Here is a tiny trained network, its code and every weight. The questions are about switching its units off for an input and a target symbol, where a switched-off unit gives its printed mean instead of its output.

import numpy as np


def w(rows, s, z=0):
    codes = np.array(rows[::2]) - 128.0
    scale = np.full(codes.shape[1], s)
    scale[-1] = z or s
    return codes * scale


def norm(h):
    return h / np.sqrt((h * h).mean(-1, keepdims=True) + 1e-5)


def softmax(a):
    e = np.exp(a - a.max(-1, keepdims=True))
    return e / e.sum(-1, keepdims=True)


def log_softmax(a):
    a = a - a.max(-1, keepdims=True)
    return a - np.log(np.exp(a).sum(-1, keepdims=True))


def net(x, mask):
    ids = ['βζηθλπσφω'.index(c) for c in x.split()]
    T = len(ids)
    res = E[ids] + P[:T]
    u = 0
    for l in range(3):
        r = norm(res)
        for j in range(2):
            rows = slice(2 * j, 2 * j + 2)
            q, k, v = (r @ M[l][rows].T for M in (Q, K, V))
            z = softmax(np.where(np.tri(T) > 0, q @ k.T / 2**0.5, -1e9)) @ v
            o = O[l][rows]
            res = res + np.where(mask[u + j], z, o[:, -1]) @ o[:, :-1]
        u += 2
    return log_softmax(norm(res)[-1] @ U[:, :-1].T + U[:, -1])


Q, K, V, O = {}, {}, {}, {}
E = w([
[110,124,146],'β',
[113,127,156],'ζ',
[102,87,135],'η',
[124,141,129],'θ',
[3,142,253],'λ',
[123,109,184],'π',
[122,143,145],'σ',
[135,139,134],'φ',
[113,93,157],'ω',
],0.019)
P = w([
[252,172,2],'0',
[208,148,249],'1',
[193,161,226],'2',
[178,159,214],'3',
[141,177,186],'4',
[145,175,163],'5',
[137,215,131],'6',
[141,210,134],'7',
],0.005)
Q[0] = w([
[158,159,74],'0.h1',
[120,202,162],'0.h1',
[249,27,47],'0.h2',
[89,206,105],'0.h2',
],0.013)
K[0] = w([
[75,153,169],'0.h1',
[218,133,96],'0.h1',
[195,69,118],'0.h2',
[208,250,55],'0.h2',
],0.012)
V[0] = w([
[210,255,221],'0.h1',
[157,43,189],'0.h1',
[152,106,73],'0.h2',
[138,61,115],'0.h2',
],0.0082)
O[0] = w([
[133,35,115,246],'0.h1',
[232,101,187,150],'0.h1',
[70,231,254,3],'0.h2',
[84,156,40,59],'0.h2',
],0.0081,0.0036)
Q[1] = w([
[127,11,177],'1.h1',
[26,115,150],'1.h1',
[158,88,219],'1.h2',
[118,54,19],'1.h2',
],0.012)
K[1] = w([
[5,175,146],'1.h1',
[113,110,172],'1.h1',
[74,208,174],'1.h2',
[180,155,77],'1.h2',
],0.02)
V[1] = w([
[158,151,16],'1.h1',
[117,82,72],'1.h1',
[60,147,178],'1.h2',
[254,175,95],'1.h2',
],0.016)
O[1] = w([
[6,251,188,29],'1.h1',
[84,114,249,57],'1.h1',
[93,60,45,254],'1.h2',
[125,228,154,5],'1.h2',
],0.011,0.0051)
Q[2] = w([
[112,235,100],'2.h1',
[155,250,63],'2.h1',
[23,17,203],'2.h2',
[2,153,195],'2.h2',
],0.012)
K[2] = w([
[95,245,200],'2.h1',
[63,230,167],'2.h1',
[139,151,57],'2.h2',
[250,167,84],'2.h2',
],0.018)
V[2] = w([
[204,161,193],'2.h1',
[35,222,160],'2.h1',
[252,163,128],'2.h2',
[95,167,22],'2.h2',
],0.011)
O[2] = w([
[108,166,196,29],'2.h1',
[80,244,64,1],'2.h1',
[188,198,217,63],'2.h2',
[246,108,82,199],'2.h2',
],0.014,0.004)
U = w([
[154,77,64,215],'β',
[140,82,147,186],'ζ',
[219,163,35,167],'η',
[80,128,2,66],'θ',
[164,109,100,3],'λ',
[175,151,198,111],'π',
[36,108,121,72],'σ',
[110,213,133,107],'φ',
[229,200,142,73],'ω',
],0.024,0.0055)

Each question gives the input, a string of symbols that net reads in full, and the target symbol t.
The units are the heads (2 rows each of Q, K, V and O). Each row of codes is followed by its name. A weight is (code - 128) times the scale printed after its matrix; where a second scale follows, it is the last column's (O and U).
mask holds one flag per head, layer by layer. A switched-off head (its flag False) gives its mean, the last column of its rows in O, instead of its output. The means were averaged over made-up inputs and are rounded, as every weight is.
A unit's drop is (log p(t) with every unit on - log p(t) with that unit switched off) / (log p(t) with every unit on - log p(t) with every unit switched off).
The circuit of an input: a set's keep is (log p(t) with only the set's units on - log p(t) with every unit switched off) / (log p(t) with every unit on - log p(t) with every unit switched off). Starting from all 6 units, units are removed one at a time, each time the one whose removal leaves the highest keep (on an exact tie, the one counted first), for as long as the keep stays at least 0.8.
circuit, biggest first: the units of the circuit, biggest drop first
most important unit: the unit with the biggest drop
which heads matter: for each layer, one digit per head in row order, 1 if its drop is at least 0.15 and else 0, layers parted by /
drop of u: that unit's drop, to one decimal
input η β η η β π ω β, target η: most important unit	0.h1
input π β ζ β σ φ, target π: circuit, biggest first	1.h2, 2.h2
input ω β σ, target ω: which heads matter	10 / 01 / 00
input π η σ ω, target π: which heads matter	00 / 01 / 00
input θ φ ω, target θ: circuit, biggest first	0.h1, 1.h1, 0.h2, 2.h1
input θ η ω η θ, target θ: circuit, biggest first	0.h1, 1.h1, 0.h2, 2.h1
input θ η σ σ η ω, target θ: circuit, biggest first	0.h2, 0.h1, 1.h1, 2.h1
input φ θ π, target φ: circuit, biggest first	0.h2, 1.h2, 0.h1, 1.h1
input ω σ η, target ω: circuit, biggest first	0.h1, 1.h2
input η σ ζ π, target η: which heads matter	11 / 11 / 00
input ζ π ζ η σ, target ζ: which heads matter	10 / 00 / 00
input η θ σ η ω σ η ω, target η: which heads matter	11 / 11 / 01
input η π η η β ζ θ, target η: circuit, biggest first	0.h1, 0.h2, 1.h1, 1.h2
input θ η η σ σ θ θ ζ, target θ: most important unit	0.h2
input η η σ ω φ, target η: circuit, biggest first	0.h1, 0.h2, 1.h1, 1.h2
input σ θ π η π, target σ: which heads matter	11 / 10 / 00
input σ ζ π φ σ, target σ: circuit, biggest first	0.h1, 1.h1, 0.h2
input ζ φ θ η, target ζ: which heads matter	11 / 00 / 00
input η ζ η θ η, target η: circuit, biggest first	0.h1, 1.h1, 1.h2
input φ β π θ, target φ: most important unit	0.h2
input η θ θ σ, target η: circuit, biggest first	0.h1, 0.h2, 1.h1, 2.h2
input σ η η φ β η π θ, target σ: circuit, biggest first	1.h1, 0.h1, 0.h2
input η η σ θ η, target η: drop of 1.h2	0.4
input ω η φ, target ω: drop of 0.h2	0.1
input φ φ ω ζ η η ζ, target φ: drop of 1.h2	0.4
